Known rows, with every step that occurs
zigo/lipe/gagel/bolur/safoles/sunu/loleki/lizul/bube/nutin: [  30  132  -76  -93   -1  -56  237  202   25  180   23   33 -445   91
  -55 -100 -140  -96   36  -37   61  -22   28 -295 -210  357  -32  -71
 -163  572 -200  129 -150 -316 -155  -88   91  -32   43   73  -33  131
   78  -21  175  157 -102  -70   20  -49 -221  184 -176 -128]
zigo/gagel/nutin/lizul/bube: [-104   69  -36  -33   31  -78  150  -16   99  225  -28   16  140   16
   -3    1   96   94   55  -74   50   89    5    3  -84  196   68 -117
  -35  316 -175   53  -91   22 -104  -23  141   38   55   85  157 -132
    8  131   75  184  -44  106   12  109   34   86   37  -58]
sunu/safoles/loleki/gagel/bolur/zigo: [-109  -49 -149   85  -17 -153  131  171   26    9  -46  -70 -135   28
   -2  -33 -132  -43  115  -63   29   73 -196  -79  -61  175   45 -103
  -54  321  -62  152  -75 -216 -133  -27  180  131   95   43  -18   71
  -35   11   63  201  -39   -2 -119   -2  -29  284  -60   27]
safoles/bube/fifi/lizul/sunu/loleki: [ -34  136  -67 -219 -157   29  -22   30 -101   43  194   45  -57  -54
  -83  109 -128  -37   62  -58  108   92  -77 -130 -175  161 -101    4
 -181  324 -335  -45 -255  -35 -239  -81    3   98  -57  145 -225  130
   95   10  216  -12 -143  160   84  -83 -286  -19   11 -224]
gekud/gagel/bolur/safoles/loleki/lizul/bube/fifi: [ -37  140 -162 -332  114  -37  169  121   97   70  -50    8 -290 -105
 -143  -11 -180   13  156  -52  147  128 -133  -71 -339  271  -65 -235
 -155  793 -260    8 -103 -203 -312  -80  153  -50  -35  162  -55  213
  -60   32  255   48 -142  -44  -51 -105 -357   96   -2  -40]
safoles/bube/fifi/nutin/lizul/sunu/loleki/gagel/bolur/zigo: [ -52   62 -154  -19 -183  -63  104   87   -4   61  136  -36 -189  134
 -195   -5 -137 -142   76 -136  127   82 -168  -84 -172  468  -39 -143
 -134  436 -336   73 -330 -126 -223  -24  174  115   69  162 -167   85
    6   46  146  145 -125  155   51   73  -83  230  -93 -103]
bube/safoles/loleki/gagel/nutin/lizul: [-114   90 -217  -95   72  -98  239   64  -50  195  -30   -2   75  -23
   -1    5    6  155  102  -38   55  -15 -127   -6 -136  127  168 -144
  -92  439 -130   73   17  -88 -148  -85  187  104  141   16   66  -19
  -43   49   99  134  -71   62 -160   92  -34  118   63  -67]
safoles/bube/lizul/sunu/zigo: [ -40   54 -133  -71 -118   68  -40  152  -72  134   70   43  -22   93
 -218   25   33   -2   77  -62  117   98   -4  -64  -96  229  -49   19
 -112  269 -248   22 -107   25 -226  -56  -60   39  -74   56 -133   35
  -40   36  237  149  -96  172  171   75 -232   37   38 -116]
gekud/gagel/zigo/loleki/bolur/safoles/bube/lizul/sunu: [-244  -35 -160 -100    5 -124   41  232  -10  -54  -66   46 -245  -42
  -55   37  -55  -78  218  -92  146   65  -53  -33 -105  264   -3  -94
 -112  527 -279  127 -254 -210 -137 -262  142   94  -81  -20   -4   49
  -78   43  241   37 -109  248  152  -69 -220  174  -79 -240]
lipe/nutin/bube/fifi/lizul/safoles/sunu/gagel/zigo/bolur: [  81   12  -36 -132    7  -76  -38  -45    8  -83   72  -69 -201 -278
   20   89 -209   61  -29 -109  224  -79   10 -114 -139  221   92  -43
 -187  655 -479   24 -168 -100 -183    5  107   21  -23 -122   32   50
 -239   53  161   96 -129  172  -19   59 -295   98   26 -483]
bolur/safoles/sunu/zigo: [ 151 -123  -37  -37 -170   88  -44   73  -14   29   31 -168  -98  -28
  -69    5  -73  -35   64   81  -29   11 -159  -93   14  172  -93  -55
  -79  -28   -6   63  -77  -76  -44  -82  -41   16  -51  -80  -82   85
  -39  -20   65  149  -49  -64   -7 -115 -108   99  -71    1]
gekud/gagel/bolur/lizul/bube/nutin: [ -26   19  -27 -139   37   17  164   17   98   75   11  109 -141   80
   -8  -40  157 -105  -40  -93   -9   47  -29  -73 -159  263   76  -34
  -57  383  -74  187  -33 -106 -108  -11  109 -100   38   56   90  -30
  -79  111   66   29  -60    4   38   50 -150  109 -102   50]
lizul/sunu/gagel/zigo/lipe: [ -68   24  -61  168  -53 -144 -181  163  -95 -131 -136  -48 -215  -65
  -35   -7 -233 -198  -71 -117  118  -75  105 -121  109  137   44   44
  -80    4  -80   55  -76 -170  -47  -70  213   96  -16   43  -16   29
  -63  -59  152  191   -1   91   62   31  104  -31  -54 -238]
safoles/bube/nutin/lizul/sunu: [  -6  -10  -43 -127    0   76   52   41  -94  131  109  -10    3   72
 -113    5  137  -24   -4  -97   53  -16  -50 -102  -89  112   28  -53
  -99  156 -132   65 -110  -22  -22  -81   -4  -59   11  -10  -27  -94
  -12   48  103   42  -39  120   50   36 -133   30  -82 -207]
gagel/nutin/bube/fifi/lizul/sunu: [ 184   -1  -45 -221 -135  100  -53  -88  -88   48  166   33  -90 -171
   25   35 -180  -16   -5  -91   73   15  -33 -151 -107   29   63   -6
 -151  235 -293  -38 -116  -58 -157  -29   61   84   49    1  -69   29
  -30   -4   77   27  -80   95  -46  -47 -175  -13   18 -246]
zigo/lipe/gagel/bolur/lizul/bube/nutin: [  32  141  -29   41   80  -79  163   87   59  102  -93  138 -370   80
   18 -123   21 -138   -8 -148   -1    0  204 -212 -204  289   98   24
   -9  359  -99  181    1 -164  -54   26  104  -80   84  111  110  -24
   16   29   82   20  -62   15   60   76   -3   77 -109  -25]
lipe/nutin/gagel/zigo/bolur/lizul/sunu/fifi: [  12  -25  -26  -76 -179 -130  -94  -21   40   31  -76 -100 -276  -94
   77   26 -233 -128   94 -184  -27    6  117  -60  -19  291   52   -1
 -118  108 -248  132 -224 -131   42   74  236  112   46  -62  103  -78
 -121  112  -65  189  -59   67  229   67   73   83 -100 -130]
safoles/fifi/lizul/bube/nutin: [  20  -22   15 -217   19    1   51 -103  -21   37  106  110   38   22
  -51   52   81  124  -52  -78   85  -30  -66 -126 -186   39   23  -29
  -43  281 -200    6  -31   51 -180  -23  -58 -121  -26   46  -21   44
  -17   46  159 -125 -157   89   60   -6 -242  -16   37 -273]
zigo/gagel/bolur/lizul/sunu/loleki/gekud/lipe/fifi: [  17  224   18   22 -347  -38   50  147 -105  -14   24  -48 -231   68
   16 -129 -419  -99  114 -163   12  108  -12  -76  -11  217 -155   48
 -147  415 -203  143 -194 -131  -72 -200  356   66    4   92 -116   63
   59   74   62  247  -91   92  190  -56   83   17 -276   15]
loleki/lizul/safoles/sunu/zigo/gagel: [-105  -35 -121    8 -131  -63  151  177   42  154    9 -105   95   29
 -134   23  -98   62   63   19  127   24  -72 -103  -35  226  -87  -12
  -57  575 -176    6  -96  -51 -283  -49  105  116 -113    9 -113   78
  -87   56  115  349  -47  127   46   50 -198  168  -47 -194]
loleki/lizul/safoles/bube: [-106   72  -88 -185  139   -7  154   53   38  118    3  116   62   28
 -108    4   50  183  189  -31  143   33   23   52 -151  159   48  -60
   -9  593 -185  -90  -71  120 -252   21  -56  -34  -57   58  -58   18
  -24   57  194   87  -60  125  -13   64 -268   54   47 -173]
nutin/lizul/sunu/fifi/bube/safoles/loleki/gagel/zigo/lipe: [-133  239 -197 -108   -8 -134   -9  113 -123  112  -56   45 -214 -120
   34   40 -304   22  250 -190   89   27   92 -195 -139  281   53   16
 -121  522 -265   65 -215 -156 -230  -41  262  207  -43   76 -130  -24
   82  -79  285  169 -100  152  156   41    3   -4   14 -360]
lipe/gagel/zigo/bolur/lizul: [ -56   35    7  170  -36 -202    8   47  147   12 -228   50 -143  -43
  152   -8    0 -105   36 -108   18   47  251    1  -77  206   66  -49
  -16  189 -131  170  -49 -172  117   -8  134  124   70   -9  153  -62
  -56   83  -31   11    1  188  135   94   80  119  -72  -34]
safoles/bube/nutin/lizul/sunu/gagel/zigo: [ -87  -46  -95  -46  -10  -68  -32   95  -63   33  -13  -38  -18    7
  -93   33  127 -100  -87 -138  148  -56  -11 -103  -19  193  117 -107
 -167  227 -173  128 -151 -106  -22 -106  101  -35   14    7    9  -81
  -95   59  171  121  -35  202   60   95  -80   76  -62 -321]
bube/lizul/sunu/fifi: [ -28   84  -77 -162 -117   -6 -125   57  -95  131   89  -36 -182   -2
 -151   81 -167  -12   67  -56   45   67   41  -94  -56   75  -90   52
 -156  164 -179  -31 -158  -51  -89    4   30   74  -62   62 -132   46
    2   -9  135  101  -64   56  165    3  -96  -35   19  -89]
fifi/nutin/gagel/zigo: [ -38 -110 -100   38  -23  -88  -29 -110   99  -76  -46   65   25  -22
   74   -1  -71  -40  -24    7   83 -114  -33   -8   39  201  152  -47
   22   51  -81   13 -140  -22  -76   71  199   -2   92  -23   92   -2
  -73   25  -52    3  -13  -13   61   95   74   30   50  -15]
lipe/gekud/gagel/nutin: [  16  -38  -33  -72  -96   46   25 -109   71  -33  -42  141 -107  -52
    3   -3   -2   25 -173  -50   39  -38  -65 -131  -45   42   90   84
  -60   80  -86   70  -62   62  -54  -12  203   -7  119  -86  114  -20
  -33  129  -50   34  -98 -117   44   94  100   16    9  275]
nutin/lizul/safoles/sunu/zigo/bolur: [  46   39  -15   70  -88  -26   30  118  -16  190   79 -193  -29   34
 -108   56  -93   55   46  -23   40  113 -125   16 -100  201  -42  -33
  -58  269 -167   71  -16  -67 -112  -80   77   11  -49 -106   26  -24
 -155  102  114  257  -82  134   47   52 -123  166  -56  -84]
safoles/fifi/bube/lizul/sunu/bolur/zigo/loleki/gekud: [-127  172 -103  -46 -273  -40   -2   88 -166  -25  108  132 -126  120
 -135   77 -301  141  156 -210   97   82 -140  -68  -91  244 -176  -13
 -169  472 -368   49 -193  -42 -175 -182  207   93  -21  -27 -156   16
  -12   82  304  144 -181  309  288   46 -234  189  -92 -404]
loleki/lizul/safoles/fifi/nutin/gagel/zigo/bolur: [-122  -40 -114  -29   41 -209   75  -89  144  -12  -59   48  -20    6
  -31   35 -201  161   73  -62  227  -93  -74   83 -134  284   90 -168
   41  540 -243  -92 -121  -18 -223   48  241  -33   36  -56   94   63
 -204   99   71   47 -141  155   85   95 -144  157   33 -312]
fifi/bube/lizul/sunu/loleki: [ -83  202  -85 -118 -108   17   37   43  -75  145  169  123   80   39
  -96   69 -123   55  130  -11  105   93   -6   -6  -80  256  -93   23
 -151  310 -220  -20 -224  -13 -161  -61   54  119    6   59 -179   -2
  102   10  232   91  -50  146  153   76 -193  -13  -15 -152]
gekud/gagel/nutin/bube/fifi/lizul: [  95  -29  -29 -185  -95   85   73 -209   84   -1   90  117  -36 -183
  127   18  -32  -16 -105  -86   42   15  -58 -118 -157   27  119  -11
  -68  296 -283   41  -44    0 -251  -52  136   67   77  -25   42   54
  -62   53   43  -58 -133   40  -75  -54 -158   19   72  -15]
safoles/sunu/bolur/zigo: [  63  -65   24   61 -248   35  -25  105  -95  -28   88  -52 -117   52
  -40   18  -45  -57   -9  -43  -39   56  -47 -111   31  142 -100   10
  -95   19 -134  140  -73 -156  -13  -33   60  100    6  -33  -18   27
  -17  -19   73  216  -62  -20   58   44 -130  152 -101  -30]
loleki/gekud/gagel/zigo/lipe/nutin/lizul/bube: [ -65   87  -25  -38   73  -81   10  -46   26   18 -149  165 -110   -1
   46  -80 -111  105  -29 -233   36  -28   92 -149  -97  250  189   93
  -14  408 -319   69  -65   99 -248  -30  259   -1   69   12  157 -121
  -34  105  164  215  -94   67  220  206  159  -80   -3    8]
gagel/nutin/bube/fifi: [ 171   23  -76 -203  -34  112  -11 -122  -11   27  103   24 -121 -149
   61    1  -54   38   -4  -56   17  -15  -40  -86  -85   -7  108  -54
  -63  139 -112  -88  -23    2  -38   78   33  -30   70   -9   22  -32
  -28    8  -28  -24  -42  -41  -49    8  -95   59   50 -214]
zigo/bolur/lizul/sunu/fifi/nutin/bube: [ 129   42    2  -93 -160   80  -30  -13   -2   94  118  -36 -199  -76
   67   21 -239 -139  194 -118  -40  -63    4  -21   55  170  -63   72
 -104   88 -195   91 -210  -52  131   48   85   94  -16  -86  -46  -71
  -70   42  -67  106   27  130   47  -62 -100   72 -167 -227]
gagel/zigo/lipe/fifi/nutin: [ 129   49   39   49   -7  -66 -177  -37 -104 -109  -86  117 -133  -68
   16  -92 -269    8   19  -64  141 -137  109 -117   76  166  118  122
   75   51 -152  -67 -161   58   -9   69  189  -39   83   -1   -4   -9
   11  -56    1  -25  -37  -48  141  114  265 -148  -34 -121]
safoles/bube/nutin/gagel: [ -75  -69  -85 -110   11   71  150  -75   83  -16   47   57  -33   62
    7  -18  185  -29  -67  -47   55  -74  -75  -77 -104   87   91  -87
  -26  135  -72   84  -32   10  -98    3   56 -134   46  -19   86    0
  -36   62   33  -77  -86  -19    6   18 -188  128   38 -120]
zigo/loleki/gagel/nutin/bube: [ -57    8 -119   13  -19  -39  183   50   48   38  -32   24  -68  -57
  172  -45  -92  -80   61 -116  -44  -55  -55   -5   91  -20  158  -52
  -50  198  -85  108  -13 -105   13  -81  146   82   43  -88   55  -80
  -41   88 -130   80   49   93  -77  -54   -9  203  -45 -297]
lipe/fifi/bube/safoles: [  53  151   36 -188  -12   66  -15 -145  -42  -39  115  158   -5  -86
   -8    0 -104  242  131  -35  128    4   25   20 -109  164   71   67
   -8  330 -175  -84 -119  178 -110   42   41  -25   48  -74  -69   29
   41   -8  182 -136 -116   71   53  114  -68  -44   66  -88]
sunu/gagel/bolur/zigo/loleki/lizul/bube/safoles/fifi: [-231  118 -166  -46   10 -244  138  199    6  -15    8    2 -250   62
 -158   29  -84   82  153 -162  150   45  -90   62 -157  263   19 -121
 -131  652 -291   23  -58 -103 -250  -75  116  -15  -49   66  -33  148
 -216  107  297   99 -131  248   11  103 -288  296   17 -311]
sunu/gagel/nutin/bube: [  74  -44  -61  -19  -38   34   92  -45   44   17   12    0  -26 -106
   80  -29    6  -58  -58  -64   17  -66  -47   -6   79    0  152  -72
  -92   46  -62   83   30  -25    1  -33   79   -7   86  -68   95  -43
  -86   46   -4  117    1   23 -178    8  -61  107   19 -122]
gagel/nutin/bube/lizul/safoles/sunu/loleki/gekud/lipe: [  71  198 -192 -223 -109  161   76    4 -139  150  213  101 -104   19
   24    7 -234  206  145  -21   40   11 -132  -44  -98  119   76   48
 -199  592 -268  -28  -80    6 -290  -76  168  -32   53  -48  -36  -31
  -34   77  205  264 -102  -33   72   99 -310   45   -3 -178]
nutin/gagel/bolur/lizul/safoles: [  -9  -10  -72  -38   -2 -124  209   -1  123   72  -18  -42 -120  -24
   29  -48  -35   -3  139  -26  -19  113  -14   57 -141  281   70 -141
   -9  339  -13   69  -17  -72 -173   -9  143  -59   37   63  105   29
  -89   80   41  128  -62   16  -57  -27  -92  133  -22   87]
bube/nutin/gagel/bolur: [   8  -61  -42   -8   -9  -11  151  -10   67    4   60  -41 -191   98
   12  -65   63 -113 -158  -23   22  -31 -102  -97 -109   89   65 -108
  -31  121   21  124   25 -183  -50  -13  125 -158   79  -30  116   39
  -83   28  -63  -32  -74  -95  -30  -26  -48  184  -45   34]
nutin/lizul/sunu/loleki: [ -12   62  -20  -14 -162  -70   42  108  -98  179  138 -111   49   10
  -32   34 -112  -58   51  -48  -50   93  -65  -12    9  120  -43   -3
 -128  -21  -86   23 -127  -87  -28 -125   86  113   18   51  -84  -24
   74   39   51  211   10   96   61  -10   -1   -1 -116  -13]
loleki/bolur/lizul/sunu/fifi: [  49  -29  -29 -129 -209  -34    2  115 -118   59   43  -99 -206  -29
  -40   -1 -202 -116  173 -118  -81   74   19 -126   -5   33  -79   57
  -81  114  -84  113 -125 -107   79  -58   75  146  -55   49 -111    0
   22  -28   31  165  -43  138   50  -48   25   44 -165  -71]
nutin/bube/lizul/safoles: [  10   46  -77 -156   94    8  113   16   32  124  124   58   13  -96
  -10   15   36  190  158   -7   87   32   58   53 -122  111   81    1
  -43  425 -155  -89    0   85 -206   26  -73  -52  -30    7   18   -8
  -53   19  154   80  -15   71   -2   57 -285   42   74 -178]
fifi/bube/nutin/lizul: [  32   75   24  -82   48   63  130 -120    2  125   99   75  169   50
    5  -20  138  107  -12  -43   49  -30  -29  -31 -121  117   45  -36
   -2  203  -81   75  -61   77   -2  -28   34  -64   77  -65   11 -142
   17   40   71  -57  -34   94   15   87    7   27  -59  -96]
loleki/gagel/zigo/bolur: [-151   17   -4  157    8 -155  -15   96  118  -78 -171  -13  -83   44
   83   -8  -49  -60  -51  -93  110   -6   83   38  -12  101   41  -78
   -3  242 -113  127  -18 -169   36  -16  137  113   -7  -30   92  -13
  -79   31   -9   47  -15  157   81   46   75  190  -39 -200]
safoles/loleki/gekud/gagel/zigo/lipe/nutin/bube: [  34    7 -126  -64   50   10   81   46  -56  -79 -155  147 -217 -170
  186  -89 -207  -40   27 -196   -2 -124   26 -253   -1   56  155   91
  -58  318 -224   90   -8  -79 -183  -56  249   -5   48  -56   84  -65
  -17    9   21  156  -24  -88  122   55  -26  -46  -28 -178]

Rows
[ -78  119  -74 -119  -40 -144  -44  -25  163  -45  -93    2 -144 -109
   64   30  -91   23  100 -145  105  103  116   40 -208  290   62 -131
  -83  415 -285   37  -93  -65  -77   79  224   30   12  118  149    0
 -133  116  138   37  -80  170  169  117 -115  128   40 -264]
nutin/gagel/zigo/bolur/lizul/bube/fifi
[   4  -47 -168 -128   51  -56  233  248  -81   84   86   -2  -55  -91
  -70   -3  -26  129  303  -59  125  103  -31    3 -195   94   61  -33
  -55  558 -246   43   23  -71 -235  -37   14    3   16   70   18   38
  -75  -15  240  176  -43   67  -50  163 -361  201   26 -176]
nutin/bube/lizul/safoles/loleki/bolur/zigo
[ -42  -14 -214  -52 -137  -49  148   30    1   49   77   -4 -129  -43
  103   17  -77   67   78 -133  -35  -72 -196  -48  -20  100  173  -25
  -33  277 -109   24   25  -39 -171  -69   89   58   -4 -134  -17   24
 -113   94  -18   72 -114  152    1  -43 -148  294   21 -406]
sunu/zigo/loleki/gagel/nutin/bube/safoles/fifi
[  60 -105  -48 -224   26  -19  142  -91  138  -11   61  -58 -316   25
  -51  -32   29   27   11  -47   35    8 -187  -82 -240  246   17 -277
  -51  240  -19   39  -45 -128 -146  -27   39 -265   13   18  115  114
  -60   45  108  -86 -195 -107   -4 -148 -257  203  -13 -151]
lizul/bube/nutin/gagel/bolur/safoles/fifi
[ -38  -40  -76 -126 -122  -11   17 -305   26  115  102   96   82  -78
    6   66 -157  128   33 -142  -12   69 -253  -91  -74  231   99 -100
  -36  197 -145    1 -222   54 -205 -119  282  153  130 -141   -7 -104
  -15  115  144  116 -187  170   12  -22  -15   18  -20  -72]
gekud/gagel/nutin/lizul/sunu/safoles/fifi/bube
[  77 -142  -34    7  -79  -64 -108  -20   66 -161   -5 -112 -249 -162
   13   43 -243  -96   68  -86  154 -168 -134   19   62  262  -16 -189
 -111   92 -157   33 -203 -160   67  -88  112   -8  -15 -154   26   63
 -175    1   80   33  -67  157  -32 -143 -187  160 -114 -469]
lizul/sunu/gagel/zigo/bolur/safoles/fifi/nutin/bube
[  39    8   -2  -92 -186  -24  125  -18   58   59  196   26  -41 -119
   75   73  -57  120   51  -93  142   60  -67  -76 -222  318   45   -5
  -55  576 -373   39 -150  -30 -332   35  142  102   74   43   78   54
  -34   72  151  204 -189   91  -41   30 -252  294   -3 -194]
sunu/bolur/zigo/gagel/nutin/bube/fifi/lizul/safoles
[ -90   25 -119  -57   -2 -119  221  314    0  131  -88 -151 -163  -34
 -111  -50 -202  -97  212    2  133   60  -88  -92 -100  230 -212 -243
 -160  557 -125   88 -165 -355 -110 -196  141   82  -63   96  -87  133
   -5  -31  107  224  -17   40  -79 -197 -201  161 -166 -152]
zigo/gagel/bolur/safoles/loleki/lizul/sunu
[  35   92   73  -60    5 -126  -91   44  -74  -92  -63  114 -111  -83
  -11  -55 -138   11 -126 -167  251  -93  140 -183  -65  160  176  109
  -80  375 -348   99  -86   19 -169  -43  188  -87   52   76   41   64
  -50   14  260   28 -126  100   84  131   40  -74   -4 -271]
sunu/gagel/zigo/lipe/fifi/lizul/bube/nutin
[-142   69 -112   -4  -39 -101   70  130   27  -30 -244   67  -51  -43
  123   26 -125  -49   79 -125   42   41  -53  -27  -59  112   -9  -73
 -123  413 -178  198  -19 -181  -27 -153  325   81   36    6   94  -38
 -103  123   73  126  -25  136  125   41  -67  112  -82  -97]
safoles/loleki/gekud/gagel/zigo/bolur/lizul
[  19  168  -39  -22  -15   -6   83   46  -66  -94  -29  170 -331  -69
  -22  -69 -214  -11  153 -138  133  101   -4 -110 -215  324   35   53
   -2  444 -256   97  -98  -86 -321  -39  287   -9   92   18  -11  112
   -6  -29  281  -37 -189  -84   72  119  -94   56   26   86]
gekud/gagel/bolur/zigo/lipe/fifi/bube/safoles/loleki
[ 134  217  -68  -78 -163   26   21  198 -210   98  -47   74  -63  -63
 -157 -114 -479   -7  185 -171  166   63   51 -188  -53  181  -60   98
  -74  428 -327   20 -107  -17 -245 -105  232   93  -10   49 -251   77
   52  -37  243  232  -84   93  143   74  -43 -114  -96 -230]
safoles/loleki/lizul/sunu/zigo/lipe/fifi/bube
[ -48  -34   43 -109   48 -144  -29  -10  103  -84  -41  -26 -122  -48
  -14   86   21   73  -48  -79  237  -81  -94   -7 -193  246   15 -188
 -117  397 -266  122 -104 -105  -83 -107   44 -117   -9  -32  114   97
 -162   79  266  -80 -198  183    6  -71 -245  189  -27 -400]
sunu/gagel/zigo/bolur/safoles/fifi/lizul/bube/nutin
[ -61   73  -81 -127    6 -103   66   80   61  -26  -90  177 -168   -8
    8 -123  -48  121  -90 -162  198 -138  186 -256 -149  160  149  115
  -73  483 -281   42  -55   41 -162   70  230  -83   51   62  125   -6
  -44   61  133  140  -67  -13  210  231   32   39  -30 -160]
loleki/lizul/bube/nutin/gagel/zigo/lipe/gekud
[   4   21   35  -43  -59  -25   71  -81   37   -5   61 -145  -94  -12
 -125   44  -95   31   -6 -110  162  -72 -199   25 -144  269 -117 -252
 -123  222 -150  127 -137  -83   47 -208  140  -55   38 -157   12   10
 -129   66  227  -17 -169  232  -62 -120 -163  182 -161 -369]
zigo/bolur/safoles/fifi/bube/nutin/lizul/sunu/gagel
[  23  -13  -27   51 -198 -105  -89   99  -49 -123   57 -119 -259  -21
 -189   39 -210 -192 -105 -110  183   93  -66  -99 -148  215  -81  -69
 -184  287 -311  110 -138 -197 -217  -88  157   92   24  113 -113  211
 -150   -6  239   89 -138  156  -54    2 -109  135  -29  -22]
bube/fifi/lizul/sunu/gagel/bolur/zigo
[ -20   48  -84  -98   -6   -8   87    0   72   68   80 -107 -215  -21
 -177   -8  -84  -40  154  -20  179    9 -163  -91 -206  461 -164 -260
  -90  500 -241   -6 -369 -113 -114  -91  101  -14  -26   78  -67   69
  -18    5  135   12 -140  131  -33 -168 -116  135  -96 -163]
zigo/gagel/bolur/safoles/bube/fifi/nutin/lizul/sunu
[ -40  -34  -84   25   73  -10  153   69   52  -34   28   39 -350  136
  -65  -64   80  -72   32 -100  119    5  -44 -100 -237  351  118  -51
   49  318 -108   88  -41  -71 -314   70  131 -202   75   55  142   37
  -87   39  180   50 -158 -113   25   95 -175  277   10  -65]
lizul/safoles/bube/nutin/gagel/bolur/zigo/lipe
[  63   72  -47 -115 -126  114 -150  109   12  -22   80 -149 -313   -8
 -183   72 -161  -53  103  -53  150   65 -163  -19 -208  314 -149  -92
 -106  228 -218   -6 -171  -70  -94  -39  -10   -7  -73  -27  -92  131
  -87   40  209   29 -168  114   81 -120 -259  207  -61 -227]
lizul/sunu/zigo/bolur/safoles/bube/fifi
[ -32  130  -38  -52   41  -27  183   45   88  -19  -99  188 -348  -55
  -20  -98   21   10  104 -136   52   63  100 -163 -215  321    0   74
   -1  509 -155  104 -100   66 -226  -42  137  -87  -35   65   69    3
  -13   90  155   75 -155  -10   81   -8  -58   21  -64  153]
zigo/lipe/gekud/gagel/bolur/lizul/safoles/bube
[  42   10   51  -13  -46 -198  -32  -54    9  -81  -83   65 -106 -175
   98  -58 -286   91   49 -107  166   33  153  -85 -111  192  182   62
   40  328 -285  -21  -86   51 -336  -33  261  -18   48   54   87  106
  -20    8  174   59 -155   30  107   41   74  -86   76  -70]
nutin/gagel/zigo/lipe/fifi/lizul/safoles
[  78  209 -103  -10 -232  115   26   18  -66   81  100  192 -326   71
   48  -81 -295   21  -41 -214   27    2   84 -132 -129  137   96   85
 -173  495 -352  165  -13 -138 -173 -132  258   85  131  -89   67    5
  -13   55  157  243 -160  109  122   71 -158   59  -91    6]
loleki/gekud/lipe/gagel/nutin/bube/lizul/sunu/bolur
